Below is a small trained network, with its code and all its weights. Each question gives an input and a class and asks what happens when units are switched off, that is, made to give their printed mean instead of their output.

import numpy as np


def w(rows, s, z=0):
    codes = np.array(rows[::2]) - 128.0
    scale = np.full(codes.shape[1], s)
    scale[-1] = z or s
    return codes * scale


def norm(h):
    return h / np.sqrt((h * h).mean(-1, keepdims=True) + 1e-5)


def f(y):
    return y / 2 * (1 + np.tanh(0.7978845608 * (y + 0.044715 * y**3)))


def log_softmax(a):
    a = a - a.max(-1, keepdims=True)
    return a - np.log(np.exp(a).sum(-1, keepdims=True))


def net(x, mask):
    res = np.array(x, float).reshape(1, 4) / 4 @ E
    u = 0
    for l in range(4):
        y = f(norm(res) @ A[l][:, :-1].T + A[l][:, -1])
        res = res + np.where(mask[u : u + 7], y, B[l][:, -1]) @ B[l][:, :-1]
        u += 7
    return log_softmax(norm(res)[-1] @ U[:, :-1].T + U[:, -1])


A, B = {}, {}
E = w([
[138,135,30,1,104],'x0',
[89,189,213,67,72],'x1',
[199,178,68,183,15],'x2',
[124,150,125,133,140],'x3',
],0.0045)
A[0] = w([
[141,154,124,153,53,118],'0.n0',
[44,150,179,61,235,63],'0.n1',
[229,158,5,46,157,121],'0.n2',
[76,114,22,52,127,156],'0.n3',
[82,238,219,46,97,98],'0.n4',
[152,136,220,75,253,8],'0.n5',
[172,121,53,139,222,67],'0.n6',
],0.0056,0.0013)
B[0] = w([
[200,118,64,3,193,170],'0.n0',
[233,94,91,21,172,249],'0.n1',
[25,148,133,97,189,254],'0.n2',
[121,204,190,176,154,222],'0.n3',
[40,85,10,252,87,250],'0.n4',
[91,69,181,16,109,209],'0.n5',
[146,107,105,202,79,167],'0.n6',
],0.0059,0.003)
A[1] = w([
[247,183,71,111,75,195],'1.n0',
[115,35,153,122,145,64],'1.n1',
[140,169,194,115,184,5],'1.n2',
[15,150,109,49,110,127],'1.n3',
[202,161,99,146,119,204],'1.n4',
[162,249,62,39,135,97],'1.n5',
[8,109,105,116,2,135],'1.n6',
],0.0058,0.0019)
B[1] = w([
[102,112,185,28,174,205],'1.n0',
[122,129,159,73,35,165],'1.n1',
[203,204,132,136,75,112],'1.n2',
[146,74,178,194,206,253],'1.n3',
[94,64,212,81,60,169],'1.n4',
[168,223,208,154,60,233],'1.n5',
[53,35,2,138,188,214],'1.n6',
],0.0041,0.0032)
A[2] = w([
[148,91,226,146,70,238],'2.n0',
[166,123,60,149,225,195],'2.n1',
[165,131,52,135,105,125],'2.n2',
[110,140,27,100,192,126],'2.n3',
[70,99,150,130,150,253],'2.n4',
[105,195,168,34,203,127],'2.n5',
[197,201,100,102,2,139],'2.n6',
],0.0079,0.0023)
B[2] = w([
[46,201,125,83,85,212],'2.n0',
[74,83,103,91,58,200],'2.n1',
[92,38,130,122,185,136],'2.n2',
[91,138,89,221,118,217],'2.n3',
[105,176,2,202,120,230],'2.n4',
[138,236,140,96,58,254],'2.n5',
[128,77,101,39,188,188],'2.n6',
],0.0065,0.0045)
A[3] = w([
[254,119,181,54,165,120],'3.n0',
[115,156,141,139,98,53],'3.n1',
[170,85,55,154,57,166],'3.n2',
[101,124,92,51,123,143],'3.n3',
[246,114,222,76,160,35],'3.n4',
[174,79,162,109,110,183],'3.n5',
[135,166,231,182,96,255],'3.n6',
],0.0063,0.0022)
B[3] = w([
[184,92,74,50,92,149],'3.n0',
[160,232,138,111,137,128],'3.n1',
[2,63,145,71,185,185],'3.n2',
[180,58,88,92,108,254],'3.n3',
[100,26,112,170,160,122],'3.n4',
[69,163,176,56,35,108],'3.n5',
[57,156,106,163,35,179],'3.n6',
],0.0059,0.0028)
U = w([
[79,134,81,105,77,251],'0',
[52,70,70,167,165,100],'1',
[109,211,129,154,118,253],'2',
[164,118,167,1,198,146],'3',
[181,176,154,166,139,3],'4',
[173,175,174,171,140,3],'5',
],0.0083,0.0025)

Each question gives the input, the list of numbers given to net, and the class t.
The units are the neurons (one row each of A and B). Each row of codes is followed by its name. A weight is (code - 128) times the scale printed after its matrix; where a second scale follows, it is the last column's (A, B and U).
mask holds one flag per neuron, layer by layer. A switched-off neuron (its flag False) gives its mean, the last column of its row in B, instead of its output. The means were averaged over made-up inputs and are rounded, as every weight is.
A unit's drop is (log p(t) with every unit on - log p(t) with that unit switched off) / (log p(t) with every unit on - log p(t) with every unit switched off).
The circuit of an input: a set's keep is (log p(t) with only the set's units on - log p(t) with every unit switched off) / (log p(t) with every unit on - log p(t) with every unit switched off). Starting from the 12 units with the biggest drops (on a tie, the unit counted first), units are removed one at a time, each time the one whose removal leaves the highest keep (on an exact tie, the one counted first), for as long as the keep stays at least 0.8.
circuit, biggest first: the units of the circuit, biggest drop first
unit that matters most: the unit with the biggest drop
k most important neurons of layer l: the k neurons of layer l with the biggest drops, biggest first
drop when u is switched off: that unit's drop, to one decimal
input [-5,1,-6,1], class 3: 2 most important neurons of layer 0 => [0.n1, 0.n5]
input [8,4,-7,-5], class 2: circuit, biggest first => [2.n5, 0.n3, 2.n6]
input [7,8,5,2], class 1: 2 most important neurons of layer 2 => [2.n5, 2.n0]
input [-2,-7,-8,-1], class 3: circuit, biggest first => [0.n4]
input [-6,-5,-8,7], class 3: circuit, biggest first => [0.n4, 0.n1, 0.n5]
input [5,8,-5,-2], class 1: circuit, biggest first => [0.n4, 1.n6, 1.n3]
input [-4,8,4,-7], class 1: circuit, biggest first => [0.n4, 1.n6, 2.n5]
input [2,6,-6,3], class 1: circuit, biggest first => [0.n4, 1.n3]
input [8,-6,1,2], class 2: circuit, biggest first => [0.n3, 0.n4, 1.n5, 2.n5]
input [8,8,7,-1], class 1: circuit, biggest first => [0.n4, 1.n6, 2.n5]
input [4,-4,6,0], class 3: circuit, biggest first => [0.n4, 2.n6, 2.n4]
input [7,3,3,-4], class 2: 2 most important neurons of layer 0 => [0.n2, 0.n3]
input [-2,-5,7,2], class 3: 2 most important neurons of layer 1 => [1.n6, 1.n4]
input [7,-3,2,1], class 2: unit that matters most => 0.n2
input [0,-4,-5,0], class 3: 2 most important neurons of layer 1 => [1.n6, 1.n1]
input [5,1,4,1], class 2: 2 most important neurons of layer 0 => [0.n2, 0.n1]
input [-4,-1,6,-3], class 3: 2 most important neurons of layer 0 => [0.n2, 0.n0]
input [2,-1,-2,-2], class 4: 2 most important neurons of layer 0 => [0.n4, 0.n3]
input [7,8,5,4], class 1: 2 most important neurons of layer 0 => [0.n4, 0.n1]
input [4,1,7,-5], class 3: unit that matters most => 2.n6
input [7,1,4,-1], class 2: 2 most important neurons of layer 0 => [0.n2, 0.n1]
input [-5,-5,-8,-6], class 3: 2 most important neurons of layer 0 => [0.n4, 0.n1]
input [0,8,-7,0], class 1: 2 most important neurons of layer 0 => [0.n4, 0.n0]
input [-5,0,7,5], class 3: drop when 0.n0 is switched off => 0.1
